Each row of numbers belongs to one of the elements below and depends on some of the facts about them. Some rows are named. Which element is each other row?

Some facts about the elements:
bipo σ doplos; bipo σ braza; bipo σ skoskek; bipo σ fadu; bipo σ pliske
bipo σ gugulem; bipo σ modram; gredogren σ fodem; gredogren σ pleskodu; gredogren σ nobrak
gredogren σ dreflir; gredogren σ gugulem; plefluk σ stanifi; plefluk σ gedrom; plefluk σ resefes
mipo σ druva; mipo σ sivum; mipo σ lobrol; mipo σ tristel; mipo σ pesten
mipo σ lasuri; mipo σ pliske; mipo σ padun; mipo σ rupla; mipo σ vuser
mipo σ brofis; mipo σ gotrebun; mipo σ sestedok; brupir σ gitus; brupir σ ditapi
brupir σ kidu; brupir σ pino; brupir σ bedrar; brupir σ trukodrol; brupir σ drustagus
brupir σ kigu; brupir σ brofis; brupir σ drobur; flapem σ suduk; flapem σ fodem
flapem σ zeper; flapem σ padun; flapem σ drustagus; flapem σ gugulem; flapem σ modram
flapem σ ledrin; giflek σ drozeso; giflek σ ditapi; giflek σ braza; giflek σ fodem
giflek σ pino; giflek σ dibru; giflek σ nobrak; giflek σ moplo; beplak σ druva
beplak σ zevan; beplak σ flidrul; beplak σ moplo; beplak σ druzir; beplak σ gugulem
lutri σ druva; lutri σ kiplok; lutri σ gibel; lutri σ zomuk; lutri σ lasuri
lutri σ stutol; lutri σ druzir; niklir σ muril; niklir σ sibi; niklir σ tristel
niklir σ saskek; niklir σ lolen; nidrilan σ drozeso; nidrilan σ vizus; nidrilan σ brikinun
nidrilan σ triban; nidrilan σ saskek; nidrilan σ sabodre; nidrilan σ treplel; nidrilan σ ledrin
teru σ ditapi; teru σ pino; teru σ klepar; ditutus σ gradris; ditutus σ gidru
ditutus σ paplos; flibra σ sibi; flibra σ lobrol; flibra σ gofun; flibra σ drumo
flibra σ guni; flibra σ sosiklek; klavatik σ brikinun; klavatik σ zadiskim; klavatik σ vabrimos
klavatik σ fabrim; klavatik σ drustagus; klavatik σ kigu; klavatik σ grubro; klavatik σ renen
nuten σ braza; nuten σ zadiskim; nuten σ pino; nuten σ paplos; nuten σ modram
ranu σ punadre; ranu σ zevan; ranu σ vabrimos; ranu σ goflegrun; bustagrok σ dibru
bustagrok σ nobrak; bustagrok σ saskek; bustagrok σ kelitem; bobe σ dibru; bobe σ padun
bobe σ klapo; bobe σ fledor; bobe σ sabodre; bobe σ druzir; bobe σ gikopak
bobe σ sogren; fleza σ nobrak; fleza σ gedrom; fleza σ dreflir; fleza σ maplin
fleza σ gikopak; klopin σ kibru; klopin σ zadiskim; klopin σ lobrol; klopin σ zibam
klopin σ trukodrol; klopin σ gotrebun; drura σ stabri; drura σ stutol; drura σ grusa
drura σ saskek; drura σ trobruk; drura σ nerar; dribi σ punadre; dribi σ tristel
dribi σ dreflir; dribi σ dazon; dribi σ kelitem; dribi σ bristil; dribi σ gikopak
plegegro σ kibru; plegegro σ fluru; plegegro σ drozar; plegegro σ nobrak; plegegro σ sestedok
kodrar σ fabrim; kodrar σ kemur; kodrar σ klapo; kodrar σ kigu; kodrar σ kelitem
kodrar σ zubren; kodrar σ paplos; trezim σ lobrol; trezim σ stobrak; trezim σ mipla
trezim σ fabrim; trezim σ fluma; trezim σ drubol; trezim σ vasel; trezim σ dazon
vorasel σ punadre; vorasel σ kibru; vorasel σ zomuk; vorasel σ klona; vorasel σ moplo
vorasel σ kigu; vorasel σ kelitem; vorasel σ zubren; vorasel σ druzir; gegrozes σ brikinun
gegrozes σ stabri; gegrozes σ skastukam; gegrozes σ flifunen; gegrozes σ tezista; gegrozes σ stopus
pino η kodrar; ledrin η saskek; fadu η ledrin; kibru η trezer; fluru η stanifi
sivum η gitus; pesten η renen; bipo η nerar; vuser η lasuri; trukodrol η gugulem
gugulem η bedrar; bristil η klona; nekes η paplos; boplos η pesten; gredogren η mipo
stobrak η drobur; sosiklek η bipo; drubol η ranu; mipo η zevan; brofis η ditutus
nobrak η nekes; kitrosto η zomuk; flapem η drubol; gidru η sabodre; beplak η moplo
moplo η plodo; luba η sosiklek; nidrilan η gidru; teru η zadiskim; kliflim η nobrak
zadiskim η pleskodu; ditutus η kidu; kidu η kemur; druva η dribi; fabrim η boplos
saskek η vizus; skadril η grubro; punadre η skadril; trezer η kliflim; drobur η bristil
zeper η drumo; doplos η dazon; paplos η drozar; stopus η vuser; padun η sivum
braza η kibru; plodo η kitrosto; driklal η gisidal; tristel η fostu; zomuk η stobrak
modram η skobir; gikopak η pino; fluma η punadre; fostu η triban; gofun η gotrebun
kemur η fadu; stutol η bustagrok; dazon η druva; gedrom η zeper; sabodre η fluru
triban η gredogren; pleskodu η modram; nerar η gofun; bustagrok η gegrozes; grusa η gikopak
gradris η lobrol; maplin η flifunen; vizus η padun; gitus η tristel; drumo η stutol
klona η flapem; fleza η levol; grubro η stopus; vasel η luba; drozar η driklal
bedrar η kiplok; gotrebun η teru; dribi η braza; lobrol η maplin; lasuri η fabrim
renen η gedrom; kodrar η brofis; zevan η gradris; trezim η beplak; kiplok η fleza
flifunen η fluma; vorasel η doplos; gisidal η goflegrun; levol η dreflir

Some rows with their names:
pesten: [ -1  -2  -5  -4  -3   0   1   1   0   3  -7   6   2   0   4   1   2   1
   2   9   8  -5   0  -4   2  -1  -7  -2   1 -10  -3  -2  -1 -10   3   1
  -2   0   0]
boplos: [ 3  0 -1  0 -2  1  4 -1  0  2 -8  0  2 -1 -3 -2  5  3 -4  8  0  0 -5  0
  3 -6 -6 -3 -3 -4 -3  1  3 -6  1  3  0  0 -2]
sabodre: [ 0 -2 -2 -3 -2 -7 -3  2 -3  2  3  2  0  4  0  6 -1  0  6 -1  2 -6  1  6
 -7  2 -4 -4  4  7 -3 -1 -1  3 -1  0 -4  0  0]
drobur: [ -3  -5  -1   4   6   5  -1   2  -3   0   4   7  -8  -3  -2   5  -3 -10
   9  -1   8  -6  -3  -7   3   2   6   0  -6  -4   3 -10  -1   3   4   0
   2  -3  -4]
kemur: [-7 -2 -4  0  1  0 -4 -3 -4 -3  5  0  2 -3  1 -3 -7 -2  4 -4 -3 -1  5 -4
  2 -6  2  4 -1 -3 -7  0  1 -1 -4 -5 -1  4  2]
druzir: [-1 -3 -2  0 -1 -2 -1  2 -2 -1  0  3  0  1  3  1 -1  1  1  0  6 -3  3 -2
 -1  2  1 -3  3 -3 -2  1 -3  2  2 -3 -1  1  2]
dazon: [ -3   2  -3   1  -6   8   5   4   3  -6   6   5   2  -4   1   3  -2  -9
   5   7 -14  -3  10   1  -6   5  -8  -6  13   4   4   3  -1  -2  -3  -5
   9   3   6]
fleza: [  1   5   7   2  -1  -4  -9  -2  -6  -8  -8 -11   2  -5 -10  -5   5   7
 -11   5  -1   0  -3  16  -3  -6  -2 -14  -3  13   4   0   7   6   3   9
  -2  -7   3]
trukodrol: [ -5  -3   1  -4   0  -9 -10   1  -9  -1   3  -1   1  -1  -4   7  -4  -4
  10   1   1  -7   3   5  -2   1  -4  -5   0   9   1  -7   2  -6   4   7
  -8  -2   0]
gugulem: [ -5  -4   1  -3  -2 -10 -10   2  -9   0   0  -1   0   0  -2   7  -3   0
   7   0   5  -8   4   5  -2   1  -4  -6   0   9   0  -6   0  -3   5   6
  -9  -3   1]
klapo: [-1 -4 -3 -1 -1 -2 -1  2 -2  0  1  2 -2  0  1  1 -2 -1  1  0  1 -3  3 -2
  0  0  0  1  0 -1 -2 -1 -1 -1  1 -1  0  2  1]
drustagus: [-1 -2 -2 -2  0  0 -2  0 -3  3  2  4 -3 -1  0  3 -4 -2  6 -1  1 -4 -1 -3
  4  0  0 -1  1 -1  0 -5  0 -2  3 -2  0 -1 -1]
driklal: [ 5  1 -2 -4 -4  7 -1 -3  7  4  1  1 -2  9  2 -4  7 -3  0 -4  1  0 -6 12
 -4 -4  5  2 -3  4  0  4 -3  2  1 -5  5  2 -1]
nerar: [  1  -2   3  -3  -2  -9  13   5  -2   8   4  -5  -3  17  10  -4   1  13
  -3  -2  11  13  15  -4  -9  12   5   2  10  -2  -2  11 -11  11  -7   7
 -14   6   7]
zevan: [ 0 -4 -3  1  0 -7 -2  5 -1 -3 -2  4  1  1  6  1 -5  4 -3 -4 -1 -4  1 -5
  0  2  1 -5  1 -6  0  6  3 -3  7 -6 -2  2 -3]
pleskodu: [-1 -3  2 -7 -6  2 -1  2 -2  1 -3 -5 -6  1  2 -5 -7  3  1 -4  7  1  7 -7
  5  4  6  1  5  1  5 -3 -6 -1  6  2 -1 -3  3]
stutol: [  1  -1  -5  -2  -3  -3  10   2  -3   8  -4   4   2  10   5  -3   8   8
  -1  14  12   1   2   0  -5   0  -7  -2   2 -11 -11   3  -4   1  -5   4
 -10   5   4]
saskek: [-2  2 -1  1  3 -8  0 -2 -2  1  3  0  4  4  7 -1 -4  4  2 -5  3  4  3 -4
 -3  1  0  6  4 -7 -5  3  0  4 -6 -4 -7  3  1]
ledrin: [-4  1 -3 -1  1 -5 -3 -4 -5  2  5  2  0  0  2 -1 -7  2  5 -7  2 -1 -1 -6
  2 -2  2  4  2 -5 -6 -3  1  3 -2 -6 -6  1 -2]
teru: [  5   2   8  -4  -6   7  -1  -8   0  -4  -1  -7  -9  -1 -13  -7   3   4
  -3  -5   1   5  -7  -4  18  -3  12  -2   0   8   8   0   1  -4  10   5
   1  -4  -1]

Rows to name:
No name comes twice in this set of rows, the named rows included.
[-1 -3 -7 -4 -3  4  4  2 -4  7 -1  4 -1 -1  0  1 -1  0  5  9 -1 -4 -3 -4
  2 -4 -4 -2 -1 -6 -3 -5  2 -8  2  1 -1  0 -3]	renen
[ -5   5  -1   4   2 -12   8  -4  -6   4  10  -1   4  14   7  -5   0  11
   1  -1   9  11   8   0 -10   3   2   4   8  -9 -15   9  -5  18 -19  -2
 -16   9   9]	grusa
[-2 -4 -1  0 -1 -7  1  3 -1 -3  0  4 -1  7  5 -1  1  3 -1  1 12 -2  7  0
 -4  4  0 -5  5 -5 -3  6 -5  3  0 -1 -6  3  5]	gibel
[-2 -1  5 -1  0 -7 -7  0 -6 -3  1 -7  1  0 -7  5  4  1  0  2 -2 -1  0 11
 -3 -1 -3 -8 -2 11  1 -1  4 -3  2 10 -8 -2  1]	levol
[ -4  -3   0  -5  -1  -8 -11   1  -9   1   2  -2  -2  -2  -5   9  -5  -2
  12   0   2  -8   1   3   1   1  -2  -5   0  10   1  -9   2  -7   7   5
  -8  -4  -1]	bedrar
[ -8  -1  -9   1  -1   8   4  11   3  -3   8   1   7  -7   8  -4  -5  -8
   0   8 -25   5  13   0  -9  -1  -6 -11  -1  -7   9   9  12 -18   6  -2
   6   6  -3]	fluma
[  2  -2   0   2   2 -13  11   4  -2   7   3   1   1  15   9   2   4  11
  -3   3   9   8   9   2 -14   8  -1  -1   6  -4  -8  10  -5  14 -11   3
 -12   7   4]	trobruk
[  5   2   8  -3  -6   7   0  -6   2  -5  -3  -7  -7  -1 -11  -8   4   5
  -6  -5   4   5  -4  -3  16  -2  12  -3   1   6   7   2   0  -1   9   4
   0  -3   2]	bipo
[ -1  10   7  -3   6  -3   1  -6  17   8 -14   0  19  -3  11   9  14 -14
   6  11   3   8  -4  -2   3   6 -21  21   0 -17   4  -9  -6 -27 -13   7
   1  -2  -3]	drumo
[  3  -1   0   0  -8   0   0  -1  -1  -4   0   9  -3  -1  -6  10  -3  -4
   7  -1  -1 -12  -2  -6   6   4  -7  -1  15   6  -2  -5  -6   5   0  -9
   6  -2   3]	doplos
[-7  6 -3  0  0  2 -5 -5 -6 -1  3 -1  4 -5  3 -8 -7  1  1 -1  2  0  4 -1
  0 -6  1  4  3 -7 -7 -4  0  5 -6 -6 -2  1  6]	gikopak
[ 3 -1  0  2  1 -2  2  1  3 -1 -4  0  2  0 -3  0  3  5 -6  2 -5  1 -4 -2
  3 -1 -3 -4 -2 -3  0  5  5 -4  4  0  0  0 -4]	skadril
[ 0 -5 -4  0 -1 -3  0  5  0  0 -5  3  1 -2  4  2 -2  4 -4  1 -1 -3  2 -5
  0  1 -3 -5  2 -6  0  4  3 -6  6 -4  0  1 -2]	punadre

The same elements again, as new rows of numbers:
Some elements and their rows:
treplel: [-13   4  -8  -4  -7  -6   5   2  -1 -14   2   6  -1   1   1   1   5  -6
   2   3  -5   0  -6   6   5   8   3  -6   2   2  -7  -1  -1   0]
flapem: [ -4 -21  26 -14 -16   5  -6 -17  15   3  -7   2  12  29   2  -4  -3  21
 -24   4 -10 -21 -12   8  -6  -4  12  14   2  -2  24  -8  14  -8]
suduk: [ -8   6  -3  -7 -10  -9   7  -4  -3 -13  -3   3  -7  10  -1   2   3  -6
   3   4  -5  -2  -3  10   8   3   1  -6  -1   4  -4   3   1   3]
druzir: [ -3  20  -2   6 -12  -6   8   3   9  -8   2 -10  -3  -2  16  -5  -4   3
  10   1   7   3 -15  18  16  -6   7   1  -4   2  -2   3  -4   4]
vorasel: [ 13  14  -2  16 -19   7 -11  13  14  15 -11 -20  28   4  23 -10  -5   8
   3   2  -4  -6 -23  19 -12   3   2  13   6  -7  29  -2   4 -15]
zubren: [ -2  16  -5   5 -14  -9   5   1  -7  -8  -5   2  -3  -4   6  -7   5 -11
   9   3  -5   3  -2   8   4   7   1  -3   6   0   3   6  -2  -2]
kigu: [ -3  22  -4   9 -17  -9  -3  -1  -9   0  -4  -2   0  -3   1  -9   7 -15
  10   5  -7   3   2   3   0   9  -1  -1   7   0   1   8  -7  -4]
plefluk: [  6 -15 -10  -5  -8  -2 -10   2  10   3 -11   6  19  20   9  -1  -7  14
 -16   3 -15 -12  -7  21 -16   7   5  -1   4  -6  28  -7  15 -13]
tristel: [-13   6 -14   2  -6 -17   7   6  11  -6   6  19  -8  11  13   0   1  -2
   5   1  -4  12   4  15   6   6 -12 -15   1   6   4  -5   7  -9]
drobur: [-10   3  -2  -7  -7 -22   3  -5   6 -17   3   7  -2  -3  -5  -9  11   3
   9  -6  -8   3  -5  -4  -3   3  10   5  -4  -6   4  -3  -7  -1]
gibel: [ -7  10  -8  -3 -10  -8   8   3   0 -12   1   1  -2   2   6  -1   2  -1
   6   4  -3   3  -8  10   9   1   3  -4  -6   5  -4   1  -2   2]
dibru: [ -3  10  -7  -7  -6 -11   7   2   2 -22  -1  -1   2   1   5   6   0  -1
  -1  -7  -3   5  -7   2  -6   7   4  -5   5  -6  -9  -5  -5   8]
nekes: [-12   7 -12  -9  -3   0   7   7  -6 -16  -5  -4   5   9   4   4   6 -12
  17   3 -11  -4 -14   2   5   8  -9  -9  -2   4   0   4   5   3]
pino: [  3  21 -17 -16 -12  -9   2  -3 -12  -4   1 -18   3   9 -12  16  13  -1
  -9  -5  -4  -3  -3 -12 -17   4  -3   0 -16   0 -20   2 -29   6]
kidu: [ -5  16 -27  -8 -18 -13   6  -4  -7  -7  -1  -3  -8   8  -5   4   5 -11
  -1   8   0  -3  -5   6   3   3  -7  -5  -8   6  -3   1 -16  -3]
vizus: [-17  15 -12  -3 -15 -12   7  -2   3  -9   4   9  -7   8   1   7  -1  -9
   0  10   2   5   3   5  10   6 -14 -13   1   7  -4  -5  -6  -3]
plodo: [-13   0  -3  -7 -10 -21   4  -5   5 -18   0   8  -4  -4  -1 -12   9  -2
  13  -3  -6   2  -7   2   1   3   9   6   0  -3   4  -3  -1   1]
lasuri: [ -7  19 -15  -9  -1 -10   9   7   0  -9  -3   7  -4   2  15   1   4   6
   3  -3  -5  -2  -3  25   8   3  13  -1  -7   6  -1  12  -8  -2]
stutol: [-16  18  -4  -9  -2 -11   7  12  -3 -14   5   7   3  -5  17   8  -1   8
   7  12   3   1  -1  19  10   1   3  -5  -1   3   4   3  -5   5]
grubro: [ -9  13 -13  -4  -3  -6   4  -3  -5  -5 -10  14  -8  -1   7  -2   6  -7
  -1  -8 -12  -3   2  15   0  13   6   0   5  -1  -5  14  -8  -8]

Name these rows:
No name comes twice in this set of rows, the named rows included.
[  5   2 -17 -27   2 -13   8  12  -2 -41 -12 -10  10  20   8  10   3 -15
  -3 -12  -7  -4 -16   7 -12   9  -9 -15   4  -9   4  -8  10  16]	nobrak
[  5   0  16   5 -17   5  -5  -5  33  10  -3 -16  15  15  18 -11 -10  33
  -9  -1   5  -9 -25  22   3 -13  19  22  -5   0  28  -8   7  -6]	beplak
[ -2   2 -12   0 -23   5 -10  -8  -3  21 -11  -2  12  16  -5  -1  -6  -2
 -21  20 -11 -20  -4   7 -10  11  -4   9   6   0  27  -3  -6 -23]	ditutus
[ 21   2   4   3   7   5 -28  -2   7  17  -7 -22  29  10  -5  18   2  38
 -21  -8  -6  -4  -2  -7 -36  10  11  -7 -20  -8  -3  -8  -8   5]	teru
[  1   3  -4  11 -12   9  -3   9  29  17   1 -13  20   8  24   4 -14  32
  -6   3   1  -2 -26  26   5  -8  15  13 -13   4  18  -5   4  -9]	lutri
[ -3 -24 -28  -2  -3  -3 -11  10  13  15  -5  14  24  17   6   6  -1  23
  -8   5 -20  -8 -12  23 -13   6  10   5 -13   3  25  -5  12 -24]	flibra
[ -2   8 -24  -9  -4  -7   8  11  -5 -15  -6  -9   9   8   5  -1  11 -10
  19   0 -12  -2 -15  10   1   3  -9  -7 -11   4   7   4   6   1]	kibru
[ 10 -17 -27  -3  -4  -5 -14  10   6  24  -6   4  25  18   5  -3   7  23
  -4   4 -22  -7  -5  21 -20   1   6   7 -20   4  25   2   9 -26]	klopin
[  0 -20 -17   2  -8  -8 -10   4  11  13  -7  14  22  12   2 -14   5  15
  -2   8 -21  -9  -5  16 -15   8   9  13  -2  -1  36  -4  12 -30]	trezim
[ -5  13 -17 -10   0 -12   8   4  -3 -11  -6  11  -5   4  11   0   6   2
   1  -5  -9  -4  -1  21   4   6  11   1  -3   4  -2  14  -5  -4]	vuser
[-10  11  -2  -2 -11 -20   6  -4  14 -18   4   3   1  -8   5 -15   6   4
  14  -3  -2   5 -12   5   7  -3  13  11  -4  -1   5  -1  -5   2]	zomuk
[  1  17  -9   6 -13 -14   1   8  -2 -14  -7   2   3  -7  14 -10   1 -19
   5  -1  -2   4  -2  11  -3  13  -1  -3  13  -9   6   2  -3   0]	kelitem
[ -7  21 -10  -3  -6 -11   0   6 -19  -7  -7  16  -4  -5   8  -8  10 -12
   5   4 -10  -7  10  19   2  12   4  -1  10   1   9  19  -5 -10]	fabrim
[ 20 -13 -19 -13  -1  -8  -9  12  14   1  -8  -4  24  20  13   5  -5  18
 -20  -8 -11  -8 -12  24 -27   1   7   2  -4  -6  25 -10  11  -9]	plegegro

Now the same elements, written a new way:
Named rows:
modram: [-2  6  2 -3 -4  6  0 -5  2  8  7  6]
dribi: [  5   3  -7   6  -4   2  10  -1   6   6  12 -17]
beplak: [ 1  1 -6  6 -7 -2  3 -6  4 -1 12 -7]
druzir: [-3  2 -1 -2 -3  5 -2 -2  3  3  6  6]
sosiklek: [-1 25 25 -2 -4  0  8 -2 -5  0 -7  8]
drozar: [ 4  2 -5  4 -2  6  3  0  3  7  9 -1]
kiplok: [-11  -1   5   1   2  15  -9   3  11   8   4  10]
bustagrok: [  2  -1  -6  -7  -5   3  -4 -12   5   3  21  -1]
saskek: [-2  8  1 -3 -4  1 -8  1 -3  6 -2 11]
niklir: [ 1  8  5  2 -5 -2  3 -5  3  0  5 -7]
gedrom: [ -4  -7  -7 -14   1  -2   7 -17  12   5  20  18]
zomuk: [-2  3 -7  6 -4  4 -1 -1  2 -3  8  7]
klavatik: [-2  2 -4  0 -6  3  0 -4  5  3 10 -8]
kigu: [-2  1 -1 -4 -3  6 -3 -3  3  3  6  6]
drumo: [  4  14  15 -13  -3   3  -4  -9  -3  -8   4  15]
gofun: [ 0 27 26 -2 -4  0  8 -3 -5  1 -7  8]
gitus: [ -2   4   1 -12  -5  -4 -14  -9  -2  14  -3  12]
gibel: [-3  3 -1 -1 -2  6 -3 -1  3  3  7  6]
tezista: [ -6  10 -11   7   3  22  -9  12  10   6  11  -2]
fodem: [-2  0 -2 -3 -3  5 -2 -4  3  4  6  6]

Rows to name:
No name comes twice in this set of rows, the named rows included.
[-2  2  0 -4 -8  3 -3  1 -3 -2 -4 11]	kemur
[-3 15  1  5  1 14  0  3  4 12 11  2]	nerar
[-12  16   5  -8 -10  14   9   7   3   0   5  -1]	vasel
[-3 -1  0  0 -6  4  2  3 -1 -6 -1  8]	pino
[-5  1  1  1 -5  3  6  5  2 -5  1  8]	gikopak
[-11  12  -2  -3 -10  12   7   8   3  -8   5   0]	drubol
[ -3   4   3 -11  -4 -11  -7 -14   4   9  -2  -8]	mipo
[ -9  -3  -1 -13  -1   5  -3  -6   9  -9   6  -1]	grubro
[-2  7  2 -2 -4  4  4 -5  2 10  8  7]	pleskodu
[ 4 -1 -5  2 -1  6 -1 -3  2  7  7  2]	doplos
[-2  4 -1 -3 -6  1 -7  1 -3  5 -1 12]	ledrin
[-11   6  -8  -3   6  15 -11   6  15   1   4  -9]	flifunen
[10 -5 -6 -1 -1 10 -6 -9  0  8  0 -1]	paplos

